Below is a small trained network, with its code and all its weights. Each question gives an input and a target symbol and asks what happens when units are switched off, that is, made to give their printed mean instead of their output.

import numpy as np


def w(rows, s, z=0):
    codes = np.array(rows[::2]) - 128.0
    scale = np.full(codes.shape[1], s)
    scale[-1] = z or s
    return codes * scale


def norm(h):
    return h / np.sqrt((h * h).mean(-1, keepdims=True) + 1e-5)


def f(y):
    return y / 2 * (1 + np.tanh(0.7978845608 * (y + 0.044715 * y**3)))


def softmax(a):
    e = np.exp(a - a.max(-1, keepdims=True))
    return e / e.sum(-1, keepdims=True)


def log_softmax(a):
    a = a - a.max(-1, keepdims=True)
    return a - np.log(np.exp(a).sum(-1, keepdims=True))


def net(x, mask):
    ids = ['ΓΘΛΞΩδφψ'.index(c) for c in x.split()]
    T = len(ids)
    res = E[ids] + P[:T]
    u = 0
    for l in range(2):
        r = norm(res)
        for j in range(3):
            rows = slice(3 * j, 3 * j + 3)
            q, k, v = (r @ M[l][rows].T for M in (Q, K, V))
            z = softmax(np.where(np.tri(T) > 0, q @ k.T / 3**0.5, -1e9)) @ v
            o = O[l][rows]
            res = res + np.where(mask[u + j], z, o[:, -1]) @ o[:, :-1]
        u += 3
        y = f(norm(res) @ A[l][:, :-1].T + A[l][:, -1])
        res = res + np.where(mask[u : u + 8], y, B[l][:, -1]) @ B[l][:, :-1]
        u += 8
    return log_softmax(norm(res)[-1] @ U[:, :-1].T + U[:, -1])


Q, K, V, O, A, B = {}, {}, {}, {}, {}, {}
E = w([
[111,131,248,103,228],'Γ',
[92,123,224,156,143],'Θ',
[129,120,147,42,232],'Λ',
[85,28,196,136,66],'Ξ',
[104,138,179,131,155],'Ω',
[149,135,87,107,160],'δ',
[143,145,155,91,151],'φ',
[207,124,134,117,160],'ψ',
],0.015)
P = w([
[119,189,129,129,182],'0',
[201,124,211,42,126],'1',
[67,70,61,152,148],'2',
[228,148,186,54,131],'3',
[152,73,165,176,207],'4',
[41,136,101,144,102],'5',
[244,165,172,51,140],'6',
[179,146,8,229,217],'7',
[47,143,101,140,104],'8',
],0.012)
Q[0] = w([
[135,87,131,125,159],'L0H0',
[111,180,210,133,155],'L0H0',
[251,122,93,191,160],'L0H0',
[78,107,107,201,138],'L0H1',
[76,125,30,68,81],'L0H1',
[128,196,2,92,113],'L0H1',
[159,190,81,76,72],'L0H2',
[173,160,88,206,131],'L0H2',
[198,47,177,133,97],'L0H2',
],0.0094)
K[0] = w([
[136,71,55,238,67],'L0H0',
[99,190,142,171,93],'L0H0',
[200,220,73,173,132],'L0H0',
[50,71,177,191,123],'L0H1',
[85,101,66,42,118],'L0H1',
[69,132,171,103,188],'L0H1',
[197,237,189,161,212],'L0H2',
[150,109,106,3,166],'L0H2',
[149,196,129,103,148],'L0H2',
],0.0061)
V[0] = w([
[165,85,126,255,160],'L0H0',
[118,144,109,116,242],'L0H0',
[41,107,242,64,223],'L0H0',
[125,63,152,117,141],'L0H1',
[222,46,148,251,147],'L0H1',
[70,181,48,73,107],'L0H1',
[110,97,110,168,1],'L0H2',
[165,178,114,200,130],'L0H2',
[31,112,168,175,217],'L0H2',
],0.0072)
O[0] = w([
[119,76,100,51,176,133],'L0H0',
[150,28,49,66,152,139],'L0H0',
[171,59,83,199,123,254],'L0H0',
[228,137,109,98,120,173],'L0H1',
[104,121,120,87,218,145],'L0H1',
[170,129,136,169,114,64],'L0H1',
[121,3,79,110,52,111],'L0H2',
[43,137,146,59,123,81],'L0H2',
[130,201,158,163,69,202],'L0H2',
],0.0071,0.0097)
A[0] = w([
[152,133,121,48,141,221],'L0N0',
[251,126,150,112,187,72],'L0N1',
[173,163,113,143,124,41],'L0N2',
[104,167,71,169,120,163],'L0N3',
[165,115,113,120,95,112],'L0N4',
[21,119,64,166,148,135],'L0N5',
[128,202,102,91,115,7],'L0N6',
[121,144,136,124,234,252],'L0N7',
],0.011,0.003)
B[0] = w([
[88,131,169,143,51,156],'L0N0',
[107,125,135,134,85,254],'L0N1',
[122,70,154,92,158,129],'L0N2',
[147,105,2,123,120,142],'L0N3',
[168,152,226,73,177,141],'L0N4',
[95,89,73,124,99,167],'L0N5',
[66,128,174,94,234,119],'L0N6',
[132,57,125,94,104,217],'L0N7',
],0.0092,0.0079)
Q[1] = w([
[80,219,197,99,44],'L1H0',
[88,113,184,147,182],'L1H0',
[66,100,77,149,187],'L1H0',
[121,86,92,193,151],'L1H1',
[199,61,249,120,162],'L1H1',
[87,158,154,75,37],'L1H1',
[85,168,118,222,210],'L1H2',
[166,85,128,139,201],'L1H2',
[100,145,96,160,55],'L1H2',
],0.012)
K[1] = w([
[199,86,194,113,226],'L1H0',
[117,44,30,151,148],'L1H0',
[147,51,144,101,4],'L1H0',
[103,86,57,142,98],'L1H1',
[39,106,139,141,166],'L1H1',
[242,188,163,110,219],'L1H1',
[137,96,128,224,88],'L1H2',
[128,101,88,155,91],'L1H2',
[110,140,164,149,98],'L1H2',
],0.012)
V[1] = w([
[86,127,239,71,18],'L1H0',
[79,226,193,109,54],'L1H0',
[2,147,156,239,95],'L1H0',
[155,178,98,136,89],'L1H1',
[197,131,57,47,111],'L1H1',
[79,144,167,172,204],'L1H1',
[91,192,68,104,170],'L1H2',
[76,35,69,100,122],'L1H2',
[164,172,198,101,188],'L1H2',
],0.0098)
O[1] = w([
[176,53,210,173,68,133],'L1H0',
[75,92,165,135,147,39],'L1H0',
[113,208,255,145,194,146],'L1H0',
[141,162,204,117,90,95],'L1H1',
[136,118,119,159,98,99],'L1H1',
[58,126,100,133,188,107],'L1H1',
[131,71,181,97,95,2],'L1H2',
[102,149,125,23,154,146],'L1H2',
[86,71,136,235,196,121],'L1H2',
],0.0099,0.0097)
A[1] = w([
[101,191,226,156,213,64],'L1N0',
[254,130,79,134,144,202],'L1N1',
[179,157,168,36,104,253],'L1N2',
[156,69,53,150,116,205],'L1N3',
[95,160,41,148,145,167],'L1N4',
[54,98,132,218,65,123],'L1N5',
[68,186,221,108,128,133],'L1N6',
[202,99,236,110,155,35],'L1N7',
],0.0095,0.0032)
B[1] = w([
[165,63,175,2,158,172],'L1N0',
[133,124,188,176,127,255],'L1N1',
[55,156,154,224,75,193],'L1N2',
[81,93,146,113,196,227],'L1N3',
[84,149,109,116,67,174],'L1N4',
[50,204,81,158,123,189],'L1N5',
[115,89,12,71,170,140],'L1N6',
[216,141,155,236,61,176],'L1N7',
],0.0087,0.0078)
U = w([
[57,130,118,177,190,74],'Γ',
[85,149,162,95,194,249],'Θ',
[208,129,30,137,118,5],'Λ',
[198,163,143,178,97,175],'Ξ',
[110,252,89,139,128,149],'Ω',
[108,148,108,75,64,192],'δ',
[131,158,38,165,128,40],'φ',
[102,74,118,110,130,115],'ψ',
],0.011,0.0022)

Each question gives the input, a string of symbols that net reads in full, and the target symbol t.
The units are the heads (3 rows each of Q, K, V and O) and the neurons (one row each of A and B). Each row of codes is followed by its name. A weight is (code - 128) times the scale printed after its matrix; where a second scale follows, it is the last column's (O, A, B and U).
mask holds one flag per unit, layer by layer, with each layer's heads first. A switched-off unit (its flag False) gives its mean, the last column of its rows in O or B, instead of its output. The means were averaged over made-up inputs and are rounded, as every weight is.
A unit's drop is (log p(t) with every unit on - log p(t) with that unit switched off) / (log p(t) with every unit on - log p(t) with every unit switched off).
The circuit of an input: a set's keep is (log p(t) with only the set's units on - log p(t) with every unit switched off) / (log p(t) with every unit on - log p(t) with every unit switched off). Starting from the 12 units with the biggest drops (on a tie, the unit counted first), units are removed one at a time, each time the one whose removal leaves the highest keep (on an exact tie, the one counted first), for as long as the keep stays at least 0.8.
circuit, biggest first: the units of the circuit, biggest drop first
most important unit: the unit with the biggest drop
k most important neurons: the k neurons with the biggest drops, biggest first
k most important neurons of layer l: the k neurons of layer l with the biggest drops, biggest first
which heads matter: for each layer, one digit per head in row order, 1 if its drop is at least 0.15 and else 0, layers parted by /
input Λ Ξ Ω Ξ Ξ Θ Ω, target Λ: circuit, biggest first	(L0H2; L1H0; L0N7)
input Θ φ Θ Ω, target Θ: 2 most important neurons	(L1N0; L0N1)
input Ω Ξ Ξ Ω Ω φ, target Ξ: 2 most important neurons	(L0N3; L0N1)
input Ω Λ Θ, target Ω: which heads matter	101 / 101
input δ Ξ Ξ φ, target δ: which heads matter	101 / 101
input Ω ψ Θ Ξ Λ Θ Ω Γ, target Θ: 2 most important neurons of layer 0	(L0N7; L0N1)
input Θ ψ Ω φ Λ Λ δ Θ Λ, target ψ: 3 most important neurons of layer 0	(L0N0; L0N1; L0N7)
input ψ Ξ Ξ Θ Γ, target Ξ: which heads matter	001 / 000
input Ω Ξ Ω Ξ Θ Ω Ξ, target Ω: circuit, biggest first	(L0H0; L1H0; L0H2)
input ψ Ω Γ ψ, target ψ: most important unit	L0H2
input Ξ Γ ψ, target δ: circuit, biggest first	(L0H0; L1H2)
input Θ Ξ Θ Ξ φ, target Θ: which heads matter	001 / 110
input φ Ξ Γ Ξ Ξ Ξ ψ, target φ: 2 most important neurons	(L0N3; L0N7)
input ψ Λ Θ Λ Ω, target Θ: circuit, biggest first	(L1H0; L1N0)
input Ξ Ω Ω Λ Ξ Ω Ω Θ, target Ω: circuit, biggest first	(L1H0; L0N3; L1H2)
input Λ Ω Λ Ξ Ω Ξ Ω, target Λ: circuit, biggest first	(L1H0)
input Ξ Θ ψ Ω Ω Ξ Ξ Ξ, target Ξ: which heads matter	001 / 101
input Ξ Ξ Ω Ξ Λ, target Ω: circuit, biggest first	(L1N2; L1H2; L1N0)
input δ Ω ψ Ξ Ω, target ψ: 2 most important neurons	(L0N7; L0N6)
input Ξ Ω Ω Ω Ξ Ξ Λ, target Ξ: most important neuron	(L0N1)
input Ω Ξ Θ Ξ Ξ Ξ Θ Ξ, target Ξ: circuit, biggest first	(L1H0; L1H2)
